[-47.1 -29.6  40.7 -65.0 -29.7] = <103>
[ 52.8 -26.6 -23.5  33.3   8.6] = <49>
[-84.7 -72.3 -32.1 -72.2  45.4] = <104>
miss <104>: [-72.3 -32.1  45.4 -84.7] : [-72.2]
miss <103>: [-65.0  40.7 -47.1 -29.6] : [-29.7]

[ -6.3 -15.3  -4.7  -9.3  48.1   6.6  27.5  50.0 -12.4 -41.7  16.1] = <120>
[-18.3 -16.4 -25.8 -28.8   2.4  14.4 -21.2  -7.8  -3.8  12.9   1.7] = <138>
[-16.7 -21.8  24.0  19.7  29.2 -18.5  15.8  -7.6  12.0 -26.6  17.6] = <10>
[-16.7 -21.8  24.0  19.7  11.9 -18.5  -1.9  -7.6  12.0 -26.6  17.6] = <132>
[-18.3 -16.4 -25.8 -28.8   2.4  14.4 -23.4  26.9 -30.7 -33.9 -23.6] = <126>
miss <138>: [ 12.9 -28.8 -16.4 -18.3   2.4   1.7  14.4  -7.8  -3.8 -21.2] : [-25.8]
miss <132>: [ -1.9 -16.7  17.6  11.9  24.0 -21.8  -7.6  19.7 -18.5 -26.6] : [12.0]
miss <126>: [-25.8 -23.4  26.9 -30.7 -18.3   2.4 -33.9  14.4 -23.6 -16.4] : [-28.8]
miss <138>: [-21.2  -3.8 -18.3   1.7  14.4   2.4  -7.8 -28.8 -25.8 -16.4] : [12.9]

[  3.3 -60.4  40.6  12.3  48.2  59.6 -32.7 -23.7  15.3 -42.3  18.2 -29.8
 -20.5 -35.8  -0.4 -27.0  45.6  -2.0  26.6 -26.6  -9.5  12.0   6.0  26.2
  51.2   3.3] -> <52>
[ 40.0 -10.8  -8.1 -28.0  17.6 -45.0   2.1  63.2   0.7  40.0 -23.4 -23.1
  -6.4   4.9   2.9  33.4  24.1 -19.1 -20.2 -36.8  55.7 -44.2  -4.4  -5.5
   4.8  -0.4] -> <65>
[ 40.0 -23.9  -8.1 -28.0  17.6  17.7   2.1  63.2   0.7  40.0 -23.4 -23.1
  -6.4   4.9  -0.3  33.4 -40.0 -19.1 -20.2 -36.8  55.7 -44.2  -6.5  -5.5
   4.8  -0.4] -> <5>
[-20.4  32.1  55.9   9.1 -20.5  31.6  -8.0  16.2 -25.3 -24.8  49.3  30.6
 -51.4 -40.5  -7.9  44.0 -22.8  38.8 -69.9 -13.2  83.0  22.9  35.0  -9.9
  19.8 -72.5] -> <139>
[ 72.8 -46.1  -1.7  10.9  12.8 -16.7  -0.5  72.3  -3.6  15.3   2.8 -38.2
  17.5  10.1  -4.0   7.9 -31.8 -14.3  -8.8 -40.9   8.4 -38.3   3.2  16.1
  44.7 -24.2] -> <42>
miss <5>: [-28.0  -6.4  17.7  63.2  -8.1  55.7   2.1  40.0   0.7 -40.0  -0.3  -6.5
 -36.8  -0.4 -19.1  17.6   4.9   4.8  40.0  33.4 -23.4 -44.2  -5.5 -23.9
 -23.1] : [-20.2]
miss <52>: [ 18.2  51.2  48.2  40.6 -29.8 -42.3 -35.8  -2.0  45.6  26.6  12.0  15.3
  -0.4  59.6 -23.7   6.0  12.3 -60.4   3.3   3.3  -9.5 -26.6  26.2 -32.7
 -20.5] : [-27.0]
miss <5>: [-28.0  -8.1 -23.9   0.7  17.7  -6.4 -40.0  17.6  40.0  40.0  33.4   2.1
 -20.2 -23.4   4.8  -0.3 -44.2 -36.8  63.2  -5.5 -19.1 -23.1  55.7  -6.5
   4.9] : [-0.4]
miss <5>: [ -0.3   2.1 -44.2   0.7 -23.1  63.2  40.0 -20.2 -19.1 -23.4  33.4  -6.4
 -36.8   4.8  -6.5  -0.4  -5.5 -40.0  17.7  -8.1   4.9  40.0 -28.0  55.7
 -23.9] : [17.6]
miss <139>: [  9.1  22.9  30.6 -20.5 -69.9  49.3 -13.2 -22.8  32.1  -8.0  83.0 -40.5
 -24.8  35.0 -51.4  -7.9  44.0 -72.5  31.6  55.9 -25.3  38.8  19.8  -9.9
  16.2] : [-20.4]
miss <5>: [-40.0 -36.8  40.0  -6.5 -23.4 -19.1  55.7   2.1   0.7  -5.5  -0.4   4.9
  33.4  -0.3  -8.1 -28.0 -23.1   4.8 -20.2 -44.2 -23.9  40.0  63.2  17.7
  17.6] : [-6.4]
miss <139>: [ 31.6  30.6 -69.9 -22.8  -8.0 -20.4  49.3  55.9 -72.5  -9.9 -24.8  16.2
 -51.4  44.0 -13.2  83.0 -40.5 -25.3 -20.5   9.1  22.9  32.1  35.0  19.8
  38.8] : [-7.9]

[-30.4 -34.0 -60.8 -69.1   9.9 -38.6 -53.3]  <137>
[ 47.5   2.5  37.0 -49.5 -36.5  62.5 -11.3]  <80>
[-23.6 -11.4   6.4   7.2  28.4 -27.8 -11.3]  <92>
[-62.6 -15.8  39.0  -0.6  39.2  -2.5 -51.1]  <101>
[-33.8 -76.7  79.7 -31.9  14.5 -20.6 -11.3]  <118>
[ -8.4 -72.6  20.7  19.0 -56.6   1.1  68.2]  <97>
[ 23.8  45.2 -13.9 -59.3  -2.5  57.0 -68.8]  <156>
miss <156>: [-59.3 -13.9 -68.8  45.2  57.0  -2.5] : [23.8]
miss <92>: [-11.4   7.2 -27.8 -23.6   6.4  28.4] : [-11.3]

[-12.0 -32.7  19.8  41.0   3.7  40.1 -13.4  30.3]  <72>
[ 54.8  36.6 -70.0 -56.0 -71.9  49.9  45.2 -32.0]  <64>
[ 54.8  36.6 -70.0 -69.9 -71.9  49.9 -39.3  42.6]  <99>
[-63.8 -37.4  39.4  59.5  59.4 -52.7 -37.2  38.6]  <50>
miss <50>: [ 39.4 -37.4 -37.2 -63.8  59.5  38.6 -52.7] : [59.4]
miss <99>: [ 42.6  36.6 -39.3 -69.9  49.9  54.8 -71.9] : [-70.0]

[ 17.5 -13.2 -33.9 -13.3] -> <75>
[ 17.5 -13.2 -33.9 -10.2] -> <41>
[ 17.5  52.8 -33.9  52.7] -> <33>
[  4.7  -1.6  74.1 -46.8] -> <9>
miss <75>: [-13.2  17.5 -33.9] : [-13.3]
miss <75>: [-33.9  17.5 -13.3] : [-13.2]
miss <9>: [  4.7 -46.8  -1.6] : [74.1]
miss <9>: [-1.6  4.7 74.1] : [-46.8]
miss <33>: [-33.9  17.5  52.8] : [52.7]
miss <41>: [-10.2  17.5 -33.9] : [-13.2]

[ 5.9  4.5 19.8  4.4] = <90>
[26.1  3.6 37.5 26.2] = <111>
[-4.8  4.2 -4.9  5.6] = <105>
[-68.0   3.5  56.9 -67.9] = <78>
miss <78>: [  3.5 -67.9  56.9] : [-68.0]
miss <105>: [-4.8  5.6  4.2] : [-4.9]
miss <78>: [-67.9   3.5  56.9] : [-68.0]
miss <111>: [26.2 26.1 37.5] : [3.6]
miss <78>: [ 56.9   3.5 -68.0] : [-67.9]
miss <111>: [37.5 26.2  3.6] : [26.1]
miss <90>: [ 4.4 19.8  5.9] : [4.5]

[-11.2 -68.9  -0.8   3.8 -68.8 -64.5 -14.3]  <34>
[ 15.4  22.4 -17.3   7.6 -31.2   2.4   3.4]  <77>
[11.5 -1.3 -6.5 -7.7 63.5 44.7 -1.5]  <40>
miss <34>: [-68.9 -64.5  -0.8 -68.8 -11.2 -14.3] : [3.8]
miss <34>: [-64.5   3.8 -14.3  -0.8 -11.2 -68.9] : [-68.8]

[-9.2 -2.6  4.2 -2.7 -9.1] : <122>
[ -3.9  -7.7 -11.4  -4.9 -11.5] : <25>
[-29.8   9.1  76.0 -10.0 -10.1] : <16>
miss <25>: [-11.5  -4.9  -3.9  -7.7] : [-11.4]
miss <16>: [ 76.0 -29.8 -10.1   9.1] : [-10.0]
miss <122>: [-2.6 -9.1  4.2 -2.7] : [-9.2]
miss <122>: [ 4.2 -2.7 -9.2 -9.1] : [-2.6]

[ -9.0  13.4 -54.2  19.6   8.4   4.6  -7.4 -14.7   2.7 -64.8  20.3 -13.5]  <85>
[ 11.9 -24.6 -31.0 -26.3   3.8  27.9  27.8  12.0   2.7 -79.9   0.5  43.1]  <109>
[-29.6  -2.6 -31.7  -3.3  -3.0  -1.1 -31.4 -12.4   2.7 -45.3   0.8 -32.5]  <2>
[ 21.0 -28.9 -11.4 -26.8  -0.6 -10.3  14.8   9.8   2.7 -10.4  24.9  13.6]  <170>
[  7.9 -29.7  53.2 -27.7   6.7 -10.4   4.9 -27.9   2.7 -27.8 -40.3  11.9]  <140>
[ -9.0   0.4 -54.2  19.6   8.4   4.6  -7.4  12.0   2.7 -79.9   0.5  28.7]  <74>
[ 31.1  -4.6  48.3  -5.7  -3.4  -0.8 -34.5 -27.4   2.7  81.6  -5.7 -35.0]  <14>
[-25.2  -4.6  48.3  -5.7  -3.4  -0.8 -34.5 -27.4   2.7  81.6  -5.7 -35.0]  <125>
miss <170>: [ 24.9 -10.4   9.8 -28.9 -11.4  -0.6  21.0  14.8  13.6 -26.8   2.7] : [-10.3]
miss <140>: [ 11.9   6.7 -29.7 -27.9 -40.3   4.9 -10.4 -27.8   7.9   2.7  53.2] : [-27.7]
miss <140>: [-40.3 -10.4 -27.9 -29.7 -27.7   2.7   6.7  53.2  11.9   4.9   7.9] : [-27.8]
miss <109>: [-79.9  11.9  43.1   2.7   3.8  27.8   0.5 -26.3 -24.6 -31.0  27.9] : [12.0]
miss <109>: [-31.0  43.1   0.5 -26.3  27.9  12.0   2.7 -24.6   3.8 -79.9  11.9] : [27.8]
miss <74>: [ -7.4  19.6   2.7  -9.0 -54.2   0.4   4.6  12.0  28.7 -79.9   8.4] : [0.5]
miss <140>: [  2.7 -10.4 -40.3   4.9 -27.7   7.9 -27.9  53.2  11.9   6.7 -29.7] : [-27.8]

[ 29.6 -11.4 -26.9   0.6 -33.8   9.7  49.2  -4.9 -31.5  37.0 -22.3  77.1
 -22.0  19.5 -11.5  -8.5  17.9] -> <96>
[ 60.1 -22.5 -15.8  -6.4  41.3  41.8  40.7  -5.9  16.6   5.4  -6.5 -57.6
  21.0  41.2  13.7   3.0 -31.7] -> <8>
[ -6.0   2.4  -8.0 -13.0 -30.5  18.5  10.2  -0.5 -20.3  15.6  -9.0  54.5
 -17.2  -4.5  -4.8  -4.9  18.4] -> <27>
miss <96>: [  9.7 -31.5  49.2  29.6 -11.5   0.6  77.1  37.0 -22.0  -4.9  17.9 -26.9
  -8.5 -22.3  19.5 -33.8] : [-11.4]
miss <8>: [-22.5 -15.8   3.0  -6.4 -31.7  21.0  -5.9  60.1  41.2  41.8  13.7 -57.6
  41.3  40.7  16.6   5.4] : [-6.5]
miss <27>: [ -9.0  10.2  -0.5  54.5 -30.5  -6.0  -4.9  18.5  -4.8 -17.2  -8.0  15.6
   2.4 -13.0 -20.3  -4.5] : [18.4]
miss <8>: [ -6.5  -5.9   5.4 -15.8  41.8  21.0  41.3 -31.7 -57.6  16.6  -6.4  13.7
 -22.5  60.1  40.7   3.0] : [41.2]
miss <8>: [-57.6  21.0  13.7   3.0 -31.7 -15.8  60.1  -5.9  41.3  41.2  -6.4  -6.5
  40.7  41.8 -22.5   5.4] : [16.6]

[-81.9  10.0 -26.2  16.2  41.0 -10.3 -81.9  -1.4] = <63>
[  4.3  19.4   1.3  17.6  -8.2 -45.6  -9.4   1.1] = <38>
[-14.3 -42.6  16.5   0.4  16.5  18.9  16.6  -2.9] = <102>
miss <102>: [ -2.9  18.9   0.4 -14.3 -42.6  16.5  16.5] : [16.6]
miss <102>: [ -2.9  16.5  18.9  16.5 -42.6   0.4 -14.3] : [16.6]
miss <63>: [-26.2 -81.9  -1.4  41.0 -81.9  10.0 -10.3] : [16.2]

